-3.23 -2.78 -3.79 -2.79 -4.43 -4.56 -3.93 -0.12 -2.63
-2.19 -2.47 -2.08 -2.60 -1.61 -1.43 -1.87 -4.30 -2.68
+0.48 -0.95 +2.76 +1.10 +2.96 +3.59 +2.28 -6.80 +3.64
->
-3.23 -2.19 +0.48
-2.78 -2.47 -0.95
-3.79 -2.08 +2.76
-2.79 -2.60 +1.10
-4.43 -1.61 +2.96
-4.56 -1.43 +3.59
-3.93 -1.87 +2.28
-0.12 -4.30 -6.80
-2.63 -2.68 +3.64

-3.63 -3.30 +0.92 +4.17 +2.29
+1.91 -0.73 -4.16 +2.87 +4.55
+1.91 +4.42 -4.45 +4.17 +0.88
-3.04 -6.97 +0.08 -1.53 -1.38
-1.85 -1.09 -1.62 -1.01 -5.33
-2.84 +5.15 +3.19 +2.61 +0.59
->
-3.63 +1.91 +1.91 -3.04 -1.85 -2.84
-3.30 -0.73 +4.42 -6.97 -1.09 +5.15
+0.92 -4.16 -4.45 +0.08 -1.62 +3.19
+4.17 +2.87 +4.17 -1.53 -1.01 +2.61
+2.29 +4.55 +0.88 -1.38 -5.33 +0.59

-3.39 -1.47 +2.21 +2.09 +0.59 +2.85 +1.83 -1.10 -1.06 -0.05 +1.60 +0.36 +0.91 -0.22
-7.06 -3.02 +1.23 +2.36 +3.79 +2.05 +1.42 -0.97 -3.72 +1.36 +3.45 +4.02 +4.02 +0.72
-1.72 -2.03 +1.73 -1.78 +2.75 -1.17 +1.71 -3.30 -0.59 +0.12 +1.38 +3.51 +2.52 -0.16
-4.88 -1.11 +1.41 +2.98 -0.02 +2.98 +1.04 -0.20 -1.87 -0.16 +1.09 +0.39 +0.23 -0.42
-0.43 -0.98 -0.54 -1.26 +5.32 -1.71 +0.64 -1.58 +0.21 +2.39 +2.65 +5.45 +5.27 +2.35
-2.03 -1.50 +0.51 -0.03 +2.04 -0.07 +0.73 -1.45 -1.40 +0.39 +1.00 +1.23 +1.99 +0.35
->
-3.39 -7.06 -1.72 -4.88 -0.43 -2.03
-1.47 -3.02 -2.03 -1.11 -0.98 -1.50
+2.21 +1.23 +1.73 +1.41 -0.54 +0.51
+2.09 +2.36 -1.78 +2.98 -1.26 -0.03
+0.59 +3.79 +2.75 -0.02 +5.32 +2.04
+2.85 +2.05 -1.17 +2.98 -1.71 -0.07
+1.83 +1.42 +1.71 +1.04 +0.64 +0.73
-1.10 -0.97 -3.30 -0.20 -1.58 -1.45
-1.06 -3.72 -0.59 -1.87 +0.21 -1.40
-0.05 +1.36 +0.12 -0.16 +2.39 +0.39
+1.60 +3.45 +1.38 +1.09 +2.65 +1.00
+0.36 +4.02 +3.51 +0.39 +5.45 +1.23
+0.91 +4.02 +2.52 +0.23 +5.27 +1.99
-0.22 +0.72 -0.16 -0.42 +2.35 +0.35

+0.90 +1.65 -0.21 -1.04 +6.62 -0.33 -2.05 -0.75 -0.35 +0.56 -0.96 -2.45 +0.95 +1.12 +3.50 +0.26
-2.46 -0.83 +0.43 +0.35 -4.29 +0.42 +3.44 +0.34 -1.08 -5.10 +2.41 +1.51 -1.51 -0.69 -2.16 -3.11
-1.40 -1.34 -0.46 +0.70 -4.10 -0.58 +2.13 +1.35 -1.84 -3.72 +2.41 +2.52 -1.17 -0.92 -1.99 -2.36
-1.20 -1.19 +0.59 +0.21 -4.65 +0.72 +2.96 -0.18 +0.68 -1.76 +0.65 +1.01 -0.95 -0.50 -2.27 -1.05
+3.11 +3.47 +0.29 -0.67 +5.41 +0.30 -5.56 -1.33 +2.28 +4.21 -0.93 -0.28 +3.22 +2.07 +3.34 +1.90
->
+0.90 -2.46 -1.40 -1.20 +3.11
+1.65 -0.83 -1.34 -1.19 +3.47
-0.21 +0.43 -0.46 +0.59 +0.29
-1.04 +0.35 +0.70 +0.21 -0.67
+6.62 -4.29 -4.10 -4.65 +5.41
-0.33 +0.42 -0.58 +0.72 +0.30
-2.05 +3.44 +2.13 +2.96 -5.56
-0.75 +0.34 +1.35 -0.18 -1.33
-0.35 -1.08 -1.84 +0.68 +2.28
+0.56 -5.10 -3.72 -1.76 +4.21
-0.96 +2.41 +2.41 +0.65 -0.93
-2.45 +1.51 +2.52 +1.01 -0.28
+0.95 -1.51 -1.17 -0.95 +3.22
+1.12 -0.69 -0.92 -0.50 +2.07
+3.50 -2.16 -1.99 -2.27 +3.34
+0.26 -3.11 -2.36 -1.05 +1.90

-2.36 -0.10 +0.44 -6.37 -0.20 +1.50 +0.90 +0.53 +2.41 +0.80 +1.53
+1.22 -0.04 +0.93 +2.60 -0.09 -0.75 +1.02 -1.04 -2.86 +1.81 +1.68
->
-2.36 +1.22
-0.10 -0.04
+0.44 +0.93
-6.37 +2.60
-0.20 -0.09
+1.50 -0.75
+0.90 +1.02
+0.53 -1.04
+2.41 -2.86
+0.80 +1.81
+1.53 +1.68

+0.91 +0.90 -0.77
-1.18 -1.38 +2.39
+0.97 +0.74 -0.99
-3.58 -3.37 +5.26
+0.74 +0.52 -0.82
-1.69 -1.12 +1.61
+1.10 +0.47 -1.20
-0.28 -0.25 +0.01
-1.82 -1.32 +2.36
->
+0.91 -1.18 +0.97 -3.58 +0.74 -1.69 +1.10 -0.28 -1.82
+0.90 -1.38 +0.74 -3.37 +0.52 -1.12 +0.47 -0.25 -1.32
-0.77 +2.39 -0.99 +5.26 -0.82 +1.61 -1.20 +0.01 +2.36
